Below are the code and all the weights of a small trained network. Each question names an input and a target symbol and asks about switching units off, where a switched-off unit gives its printed mean instead of its output.

import numpy as np


def w(rows, s, z=0):
    codes = np.array(rows[::2]) - 128.0
    scale = np.full(codes.shape[1], s)
    scale[-1] = z or s
    return codes * scale


def norm(h):
    return h / np.sqrt((h * h).mean(-1, keepdims=True) + 1e-5)


def f(y):
    return y / 2 * (1 + np.tanh(0.7978845608 * (y + 0.044715 * y**3)))


def softmax(a):
    e = np.exp(a - a.max(-1, keepdims=True))
    return e / e.sum(-1, keepdims=True)


def log_softmax(a):
    a = a - a.max(-1, keepdims=True)
    return a - np.log(np.exp(a).sum(-1, keepdims=True))


def net(x, mask):
    ids = ['ΓΣαβδεζηθλμξτω'.index(c) for c in x.split()]
    T = len(ids)
    res = E[ids] + P[:T]
    u = 0
    for l in range(2):
        q, k, v = (norm(res) @ M[l].T for M in (Q, K, V))
        z = softmax(np.where(np.tri(T) > 0, q @ k.T / 3**0.5, -1e9)) @ v
        res = res + np.where(mask[u], z, O[l][:, -1]) @ O[l][:, :-1]
        u += 1
        y = f(norm(res) @ A[l][:, :-1].T + A[l][:, -1])
        res = res + np.where(mask[u : u + 16], y, B[l][:, -1]) @ B[l][:, :-1]
        u += 16
    return log_softmax(norm(res)[-1] @ U[:, :-1].T + U[:, -1])


Q, K, V, O, A, B = {}, {}, {}, {}, {}, {}
E = w([
[136,148,161,182,119],'Γ',
[171,141,167,141,93],'Σ',
[120,175,163,173,93],'α',
[132,159,165,179,106],'β',
[149,140,160,157,90],'δ',
[149,132,155,164,108],'ε',
[133,142,155,172,95],'ζ',
[153,148,176,175,109],'η',
[171,110,173,180,139],'θ',
[140,115,150,183,125],'λ',
[159,103,157,160,119],'μ',
[174,81,146,137,120],'ξ',
[170,172,248,233,169],'τ',
[168,58,114,103,101],'ω',
],0.014)
P = w([
[195,166,72,125,136],'0',
[232,228,166,29,167],'1',
[189,127,107,153,89],'2',
[196,196,205,35,151],'3',
[161,112,130,168,77],'4',
[169,171,225,50,138],'5',
[137,101,145,175,75],'6',
[139,155,243,60,137],'7',
[113,92,157,179,78],'8',
[112,140,253,68,140],'9',
[89,86,166,179,91],'10',
[78,127,248,80,148],'11',
[67,79,179,175,93],'12',
],0.019)
Q[0] = w([
[88,178,220,91,111],'0.h1',
[216,151,86,154,198],'0.h1',
[70,196,13,62,254],'0.h1',
],0.014)
K[0] = w([
[6,93,158,189,82],'0.h1',
[177,143,45,109,121],'0.h1',
[147,231,73,146,129],'0.h1',
],0.017)
V[0] = w([
[205,162,168,215,198],'0.h1',
[201,76,81,100,181],'0.h1',
[114,246,113,156,86],'0.h1',
],0.011)
O[0] = w([
[2,85,228,82,20,254],'0.h1',
[67,202,116,148,27,100],'0.h1',
[22,89,110,11,210,134],'0.h1',
],0.0093,0.0083)
A[0] = w([
[188,124,133,51,181,103],'0.n1',
[116,43,40,149,101,238],'0.n2',
[57,140,72,191,132,98],'0.n3',
[150,111,156,151,177,62],'0.n4',
[94,106,87,178,128,44],'0.n5',
[83,165,160,159,147,182],'0.n6',
[191,150,162,159,106,151],'0.n7',
[129,162,91,88,101,38],'0.n8',
[94,125,127,90,164,101],'0.n9',
[127,87,181,150,131,150],'0.n10',
[118,155,167,101,121,24],'0.n11',
[127,204,164,118,177,91],'0.n12',
[117,29,2,156,83,1],'0.n13',
[158,64,110,86,124,102],'0.n14',
[174,177,115,186,111,62],'0.n15',
[94,101,80,100,212,86],'0.n16',
],0.014,0.0043)
B[0] = w([
[98,198,118,163,164,146],'0.n1',
[31,102,160,120,133,153],'0.n2',
[81,50,145,170,139,121],'0.n3',
[148,114,98,116,114,139],'0.n4',
[129,88,139,170,92,121],'0.n5',
[176,115,125,124,124,182],'0.n6',
[135,145,86,136,131,195],'0.n7',
[146,140,160,163,119,123],'0.n8',
[147,145,114,141,147,138],'0.n9',
[152,130,97,109,78,255],'0.n10',
[155,145,145,131,141,163],'0.n11',
[140,71,106,100,145,148],'0.n12',
[96,255,238,130,185,125],'0.n13',
[136,141,184,123,107,127],'0.n14',
[119,171,99,131,154,137],'0.n15',
[121,163,141,102,183,122],'0.n16',
],0.014,0.009)
Q[1] = w([
[153,69,206,128,80],'1.h1',
[5,110,79,188,97],'1.h1',
[98,124,102,105,159],'1.h1',
],0.023)
K[1] = w([
[153,5,183,247,180],'1.h1',
[62,215,226,142,130],'1.h1',
[98,142,129,23,80],'1.h1',
],0.015)
V[1] = w([
[6,88,31,139,118],'1.h1',
[160,160,77,46,63],'1.h1',
[56,126,199,203,140],'1.h1',
],0.012)
O[1] = w([
[169,55,161,251,156,165],'1.h1',
[198,87,69,112,146,253],'1.h1',
[87,173,151,150,150,227],'1.h1',
],0.021,0.0048)
A[1] = w([
[102,121,171,151,74,121],'1.n1',
[188,99,141,99,223,184],'1.n2',
[186,115,146,129,105,54],'1.n3',
[142,178,153,86,155,157],'1.n4',
[111,48,127,103,144,52],'1.n5',
[165,180,87,168,50,109],'1.n6',
[151,162,20,211,93,80],'1.n7',
[128,174,149,200,184,131],'1.n8',
[94,177,3,190,201,254],'1.n9',
[54,126,116,83,225,122],'1.n10',
[165,135,150,94,222,79],'1.n11',
[94,112,139,92,77,92],'1.n12',
[114,179,61,104,83,228],'1.n13',
[106,82,94,168,169,115],'1.n14',
[43,85,183,77,114,132],'1.n15',
[164,104,102,129,107,142],'1.n16',
],0.02,0.0092)
B[1] = w([
[127,122,107,131,169,254],'1.n1',
[116,163,100,126,126,251],'1.n2',
[114,105,134,155,139,195],'1.n3',
[137,83,103,132,149,198],'1.n4',
[149,129,163,110,112,148],'1.n5',
[118,170,92,138,91,243],'1.n6',
[65,143,141,67,135,189],'1.n7',
[94,177,108,90,137,148],'1.n8',
[174,138,197,234,252,146],'1.n9',
[128,70,171,113,160,137],'1.n10',
[110,102,143,142,89,189],'1.n11',
[157,107,115,132,118,182],'1.n12',
[115,141,178,166,154,208],'1.n13',
[126,139,117,96,107,135],'1.n14',
[132,170,128,144,101,215],'1.n15',
[123,132,122,121,166,203],'1.n16',
],0.025,0.0093)
U = w([
[227,119,175,111,118,202],'Γ',
[92,65,156,246,123,19],'Σ',
[150,146,207,56,123,230],'α',
[115,167,195,158,223,162],'β',
[47,180,84,73,115,159],'δ',
[144,211,200,175,31,5],'ε',
[163,85,133,133,220,178],'ζ',
[93,87,2,150,130,2],'η',
[165,114,66,43,176,210],'θ',
[85,87,199,122,53,72],'λ',
[208,189,42,189,125,27],'μ',
[178,147,95,50,45,144],'ξ',
[195,189,92,61,184,188],'τ',
[104,57,154,74,169,241],'ω',
],0.012,0.005)

Each question gives the input, a string of symbols that net reads in full, and the target symbol t.
The units are the heads (3 rows each of Q, K, V and O) and the neurons (one row each of A and B). Each row of codes is followed by its name. A weight is (code - 128) times the scale printed after its matrix; where a second scale follows, it is the last column's (O, A, B and U).
mask holds one flag per unit, layer by layer, with each layer's heads first. A switched-off unit (its flag False) gives its mean, the last column of its rows in O or B, instead of its output. The means were averaged over made-up inputs and are rounded, as every weight is.
A unit's drop is (log p(t) with every unit on - log p(t) with that unit switched off) / (log p(t) with every unit on - log p(t) with every unit switched off).
The circuit of an input: a set's keep is (log p(t) with only the set's units on - log p(t) with every unit switched off) / (log p(t) with every unit on - log p(t) with every unit switched off). Starting from the 12 units with the biggest drops (on a tie, the unit counted first), units are removed one at a time, each time the one whose removal leaves the highest keep (on an exact tie, the one counted first), for as long as the keep stays at least 0.8.
units of the circuit, in order: the units of the circuit, biggest drop first
k most important neurons: the k neurons with the biggest drops, biggest first
top k neurons in layer l: the k neurons of layer l with the biggest drops, biggest first
input δ η ξ μ λ, target δ: units of the circuit, in order => 1.n7
input β ξ ω θ α η θ δ δ α, target η: 2 most important neurons => 1.n2, 0.n10
input μ μ α ω θ, target β: units of the circuit, in order => 0.h1, 1.n9, 0.n15, 1.n7
input Γ ω Γ Γ, target ε: top 2 neurons in layer 0 => 0.n10, 0.n3
input θ η ε ω η λ ζ ξ ε λ, target Σ: 4 most important neurons => 0.n2, 0.n10, 1.n11, 1.n6
input δ η ξ Γ Γ ξ η μ λ β Σ ω, target θ: top 3 neurons in layer 0 => 0.n10, 0.n2, 0.n1
input α ω ζ, target β: units of the circuit, in order => 0.h1, 1.n9, 0.n15
input ζ θ α ζ ω Γ ω μ λ μ δ ω λ, target β: units of the circuit, in order => 1.n9, 0.h1, 1.n7
input λ ε λ ω τ ξ ξ δ ζ, target δ: units of the circuit, in order => 0.h1, 1.n7
input ξ η η θ ω θ δ ω λ ξ ξ Σ θ, target δ: units of the circuit, in order => 0.h1, 1.n7, 0.n7, 0.n10
input β ξ Σ τ η, target ε: 4 most important neurons => 1.n13, 0.n12, 1.n15, 0.n10
input ω α δ η ξ β δ, target δ: units of the circuit, in order => 0.h1, 1.n7
input λ δ η τ Γ Σ λ ξ λ ξ ξ α, target μ: units of the circuit, in order => 0.h1, 1.n13
input ξ ξ α ω λ δ ξ α β μ α μ, target ω: units of the circuit, in order => 0.h1, 1.n11, 1.n13
input β λ θ ω, target Γ: top neuron in layer 1 => 1.n6
input τ ε θ η ξ η ω ε δ η, target η: top 2 neurons in layer 0 => 0.n1, 0.n13
input τ ε α ε η η α ζ α δ θ, target μ: top 2 neurons in layer 0 => 0.n10, 0.n12
input η μ η Γ δ Σ, target η: 3 most important neurons => 1.n2, 0.n1, 1.n11
input ξ ζ Σ θ μ ξ ξ β ζ Γ, target δ: units of the circuit, in order => 0.h1, 1.n2, 1.n11
input ξ ξ ζ, target δ: units of the circuit, in order => 1.n7
input ξ θ Γ Σ ξ θ Γ, target δ: units of the circuit, in order => 0.h1, 1.n7
input τ θ ζ, target ε: top 2 neurons in layer 1 => 1.n13, 1.n15
input η ξ λ Σ ξ Σ η θ α δ, target ω: top 2 neurons in layer 1 => 1.n10, 1.n11
input Γ η λ ξ β ω μ ξ η ε ξ θ β, target δ: units of the circuit, in order => 0.h1, 1.n7, 0.n7
input ξ β λ α ξ ξ λ, target δ: 3 most important neurons => 1.n7, 1.n8, 1.n13
input μ λ τ ε, target α: top 2 neurons in layer 1 => 1.n6, 1.n15
input α ξ α, target δ: units of the circuit, in order => 1.n7
input ζ α η ω λ ξ ζ ξ ξ, target δ: units of the circuit, in order => 0.h1, 1.n7
input λ λ β β η α α μ ε α β Γ, target λ: top 4 neurons in layer 1 => 1.n11, 1.n1, 1.n10, 1.n2
